x = [[133, 117, 121, 124, 118, 114, 128, 108, 141, 120, 119, 127, 118, 138], [138, 100, 120, 121, 111, 116, 104, 111, 122, 99, 99, 141, 114, 138], [133, 116, 118, 120, 115, 111, 129, 110, 144, 118, 114, 127, 118, 140]]
Rows and columns are counted from 1.
(1, 1) -> 133
(3, 4) -> 120
(3, 13) -> 118
(2, 6) -> 116
(3, 11) -> 114
(2, 13) -> 114
(3, 7) -> 129
(2, 5) -> 111
(1, 14) -> 138
(2, 11) -> 99
(3, 3) -> 118
(1, 13) -> 118
(2, 9) -> 122
(1, 2) -> 117
(2, 1) -> 138
(2, 4) -> 121

M =
[[118 120 100 113  99 119 137 122 144 149 128]
 [156 137 106 137 134 144 144 130 109 118 109]
 [111 122 126 155 141 127 128 103 117 141 135]
 [150 133 112 107 140 146 156 100 117 148 103]
 [141 143 151 135 154 134 108 118 121 128 119]
 [102 147 108  98 106 123 137 138 156 106 137]
 [102 128 155 114 112 110 108 106 108 104 149]]
Indices start at 1.
(1, 1) = 118
(1, 11) = 128
(6, 5) = 106
(3, 1) = 111
(7, 9) = 108
(4, 5) = 140
(4, 7) = 156
(4, 4) = 107
(3, 10) = 141
(3, 8) = 103
(5, 9) = 121
(2, 1) = 156
(1, 4) = 113
(7, 6) = 110
(7, 1) = 102
(4, 11) = 103
(6, 6) = 123
(4, 8) = 100
(5, 1) = 141
(7, 2) = 128
(3, 7) = 128
(5, 4) = 135
(5, 8) = 118
(2, 5) = 134
(5, 3) = 151
(4, 3) = 112
(7, 8) = 106

A =
array([[129, 128, 125, 128, 125],
       [129, 127, 103, 129, 110],
       [129, 128, 123, 127, 124],
       [126, 129, 133, 137, 135],
       [129, 129, 123, 127, 125],
       [127, 128, 128, 127, 130],
       [128, 129, 129, 127, 130],
       [128, 127, 135, 126, 131]])
Indices start at 1.
(1, 1)	129
(4, 4)	137
(2, 2)	127
(1, 2)	128
(1, 5)	125
(3, 1)	129
(4, 3)	133
(1, 4)	128
(3, 5)	124
(3, 3)	123
(8, 3)	135
(2, 5)	110
(1, 3)	125
(2, 1)	129
(3, 4)	127
(6, 5)	130
(6, 4)	127
(7, 1)	128
(8, 4)	126
(5, 1)	129
(4, 5)	135

W = ((134, 125, 124, 133, 132, 117, 147, 128, 132, 140, 131, 136, 123, 117), (127, 127, 128, 129, 129, 132, 118, 126, 125, 122, 130, 127, 129, 131), (134, 121, 119, 131, 130, 108, 151, 124, 128, 136, 125, 135, 117, 109), (125, 132, 132, 124, 125, 131, 131, 132, 131, 131, 124, 125, 131, 131))
Rows and columns are counted from 1.
(1, 1): 134
(1, 7): 147
(2, 6): 132
(2, 5): 129
(3, 14): 109
(1, 4): 133
(1, 2): 125
(3, 12): 135
(3, 13): 117
(4, 2): 132
(4, 1): 125
(3, 8): 124
(3, 4): 131
(1, 12): 136
(4, 5): 125
(2, 4): 129
(3, 2): 121
(2, 13): 129
(4, 7): 131
(1, 11): 131
(3, 11): 125
(2, 11): 130
(4, 10): 131

B =
[[128 128 128 128 127 128 130 129 141 146 147]
 [129 132 140 146 149 149 147 147 149 148 148]
 [130 136 144 146 149 149 147 147 147 148 147]
 [128 128 128 128 127 128 130 137 147 148 147]
 [128 128 128 128 127 132 143 147 147 148 147]
 [129 134 144 146 149 149 147 147 147 148 147]
 [131 140 148 146 149 149 147 147 147 148 148]
 [130 138 144 146 149 149 147 147 149 146 147]
 [128 128 128 128 131 140 147 147 147 148 148]
 [128 128 128 128 127 128 126 129 130 134 142]
 [128 128 128 133 140 144 147 147 147 146 147]
 [128 128 128 128 131 140 147 147 147 146 148]
 [128 128 128 128 127 128 126 129 136 145 147]
 [129 136 144 146 149 149 147 147 147 148 147]]
Rows and columns are counted from 1.
row 1 col 1 => 128
row 9 col 10 => 148
row 4 col 10 => 148
row 2 col 5 => 149
row 6 col 2 => 134
row 5 col 6 => 132
row 2 col 8 => 147
row 5 col 2 => 128
row 13 col 5 => 127
row 9 col 7 => 147
row 8 col 11 => 147
row 10 col 1 => 128
row 5 col 1 => 128
row 7 col 7 => 147
row 12 col 1 => 128
row 7 col 11 => 148
row 14 col 10 => 148
row 1 col 4 => 128
row 10 col 3 => 128
row 4 col 11 => 147
row 3 col 6 => 149
row 9 col 6 => 140
row 10 col 11 => 142
row 13 col 3 => 128
row 14 col 9 => 147
row 3 col 2 => 136
row 10 col 2 => 128
row 1 col 7 => 130
row 2 col 7 => 147
row 2 col 10 => 148
row 12 col 11 => 148
row 10 col 4 => 128
row 4 col 2 => 128
row 14 col 2 => 136
row 1 col 8 => 129
row 6 col 8 => 147
row 1 col 6 => 128
row 3 col 5 => 149
